Here is a tiny trained network, its code and every weight. The questions are about switching its units off for an input and a target symbol, where a switched-off unit gives its printed mean instead of its output.

import numpy as np


def w(rows, s, z=0):
    codes = np.array(rows[::2]) - 128.0
    scale = np.full(codes.shape[1], s)
    scale[-1] = z or s
    return codes * scale


def norm(h):
    return h / np.sqrt((h * h).mean(-1, keepdims=True) + 1e-5)


def f(y):
    return np.maximum(y, 0)


def softmax(a):
    e = np.exp(a - a.max(-1, keepdims=True))
    return e / e.sum(-1, keepdims=True)


def log_softmax(a):
    a = a - a.max(-1, keepdims=True)
    return a - np.log(np.exp(a).sum(-1, keepdims=True))


def net(x, mask):
    ids = ['ΓΨβθλξφω'.index(c) for c in x.split()]
    T = len(ids)
    res = E[ids] + P[:T]
    q, k, v = (norm(res) @ M[0].T for M in (Q, K, V))
    z = softmax(np.where(np.tri(T) > 0, q @ k.T / 4**0.5, -1e9)) @ v
    res = res + np.where(mask[0], z, O[0][:, -1]) @ O[0][:, :-1]
    y = f(norm(res) @ A[0][:, :-1].T + A[0][:, -1])
    res = res + np.where(mask[1:13], y, B[0][:, -1]) @ B[0][:, :-1]
    return log_softmax(norm(res)[-1] @ U[:, :-1].T + U[:, -1])


Q, K, V, O, A, B = {}, {}, {}, {}, {}, {}
E = w([
[129,131,136,140,136,134],'Γ',
[123,128,162,133,153,150],'Ψ',
[94,103,148,98,129,142],'β',
[113,119,112,133,117,126],'θ',
[104,129,143,143,161,133],'λ',
[92,118,125,129,139,126],'ξ',
[97,118,158,124,162,147],'φ',
[207,71,214,253,42,223],'ω',
],0.0047)
P = w([
[125,217,119,97,79,125],'0',
[168,221,113,71,158,126],'1',
[93,161,90,173,76,192],'2',
[116,171,187,155,140,107],'3',
[99,137,61,181,145,253],'4',
[100,114,186,200,116,110],'5',
[130,117,81,156,163,210],'6',
[130,83,161,201,119,122],'7',
[141,102,96,145,162,169],'8',
[193,62,85,133,183,165],'9',
[145,60,116,175,137,117],'10',
[123,84,108,151,210,119],'11',
],0.0035)
Q[0] = w([
[123,52,254,176,126,117],'H0',
[52,155,129,96,224,153],'H0',
[44,59,183,240,137,242],'H0',
[226,242,161,64,147,15],'H0',
],0.006)
K[0] = w([
[128,28,2,111,157,174],'H0',
[64,55,134,223,32,47],'H0',
[223,7,129,154,186,140],'H0',
[75,234,124,127,32,206],'H0',
],0.0059)
V[0] = w([
[113,182,80,200,216,81],'H0',
[83,77,246,53,240,174],'H0',
[19,97,99,53,147,154],'H0',
[55,66,3,127,120,131],'H0',
],0.0047)
O[0] = w([
[241,129,230,2,129,157,92],'H0',
[120,203,127,111,156,28,252],'H0',
[89,215,35,84,108,148,194],'H0',
[149,172,59,104,186,219,138],'H0',
],0.005,0.003)
A[0] = w([
[190,162,95,219,69,126,74],'N0',
[124,111,94,178,164,176,158],'N1',
[145,112,93,174,162,94,201],'N2',
[84,92,121,125,145,102,186],'N3',
[141,16,192,56,64,124,1],'N4',
[179,88,94,253,166,100,192],'N5',
[223,79,116,196,119,133,43],'N6',
[60,55,102,80,135,110,93],'N7',
[101,154,118,6,109,118,127],'N8',
[155,173,151,69,114,16,69],'N9',
[88,115,76,159,143,163,129],'N10',
[111,101,147,122,171,120,234],'N11',
],0.005,0.0029)
B[0] = w([
[126,252,112,175,211,66,167],'N0',
[79,49,125,114,122,126,228],'N1',
[112,96,158,183,137,83,245],'N2',
[160,85,170,181,129,96,225],'N3',
[218,205,188,252,119,157,142],'N4',
[206,92,171,234,213,138,252],'N5',
[106,94,47,114,253,65,164],'N6',
[52,142,97,234,200,71,163],'N7',
[214,158,108,137,170,146,234],'N8',
[98,47,128,18,49,95,168],'N9',
[136,54,158,87,158,110,232],'N10',
[167,89,136,198,77,125,250],'N11',
],0.0051,0.0028)
U = w([
[211,165,202,255,96,148,146],'Γ',
[117,37,210,96,84,50,160],'Ψ',
[23,145,39,184,193,64,193],'β',
[69,34,94,80,116,233,79],'θ',
[247,159,202,33,97,101,89],'λ',
[204,213,89,84,185,241,194],'ξ',
[148,156,134,70,82,43,85],'φ',
[146,87,127,183,98,137,3],'ω',
],0.0061,0.0038)

Each question gives the input, a string of symbols that net reads in full, and the target symbol t.
The units are the heads (4 rows each of Q, K, V and O) and the neurons (one row each of A and B). Each row of codes is followed by its name. A weight is (code - 128) times the scale printed after its matrix; where a second scale follows, it is the last column's (O, A, B and U).
mask holds one flag per unit, heads first, then neurons. A switched-off unit (its flag False) gives its mean, the last column of its rows in O or B, instead of its output. The means were averaged over made-up inputs and are rounded, as every weight is.
A unit's drop is (log p(t) with every unit on - log p(t) with that unit switched off) / (log p(t) with every unit on - log p(t) with every unit switched off).
The circuit of an input: a set's keep is (log p(t) with only the set's units on - log p(t) with every unit switched off) / (log p(t) with every unit on - log p(t) with every unit switched off). Starting from the 12 units with the biggest drops (on a tie, the unit counted first), units are removed one at a time, each time the one whose removal leaves the highest keep (on an exact tie, the one counted first), for as long as the keep stays at least 0.8.
circuit, biggest first: the units of the circuit, biggest drop first
top k neurons: the k neurons with the biggest drops, biggest first
drop of u: that unit's drop, to one decimal
input λ ω β ω β θ β ξ β φ ω, target β: circuit, biggest first => [N6 N0]
input β β Γ ξ β Ψ θ, target Ψ: circuit, biggest first => [H0 N9]
input β λ Ψ ξ β Ψ β, target Ψ: circuit, biggest first => [N9 H0]
input Ψ β β ξ λ β, target λ: top 3 neurons => [N9 N8 N5]
input ξ β ξ β φ β, target φ: top 2 neurons => [N9 N5]
input ξ ξ ξ β, target ξ: circuit, biggest first => [H0 N8]
input Ψ β β θ φ ξ, target φ: top 2 neurons => [N9 N5]
input ξ Γ ξ, target Γ: circuit, biggest first => [H0 N4]
input ξ λ ξ, target λ: top 2 neurons => [N9 N8]
input β Ψ λ β, target λ: top 2 neurons => [N8 N9]
input Ψ ξ Γ ξ, target Γ: top neuron => [N10]
input β Γ β Γ λ, target Γ: top 2 neurons => [N10 N1]
input ξ ξ θ λ Γ, target λ: drop of N3 => 0.0
input β β β ξ θ, target ξ: drop of N8 => 0.1
input λ ξ ξ ξ β, target ξ: drop of H0 => 1.4
input β ξ θ θ Ψ ξ λ, target ξ: top neuron => [N5]
input Γ β ξ β ω β β ω, target β: top 2 neurons => [N0 N6]
input Γ β β β β λ ξ, target λ: top 2 neurons => [N8 N9]
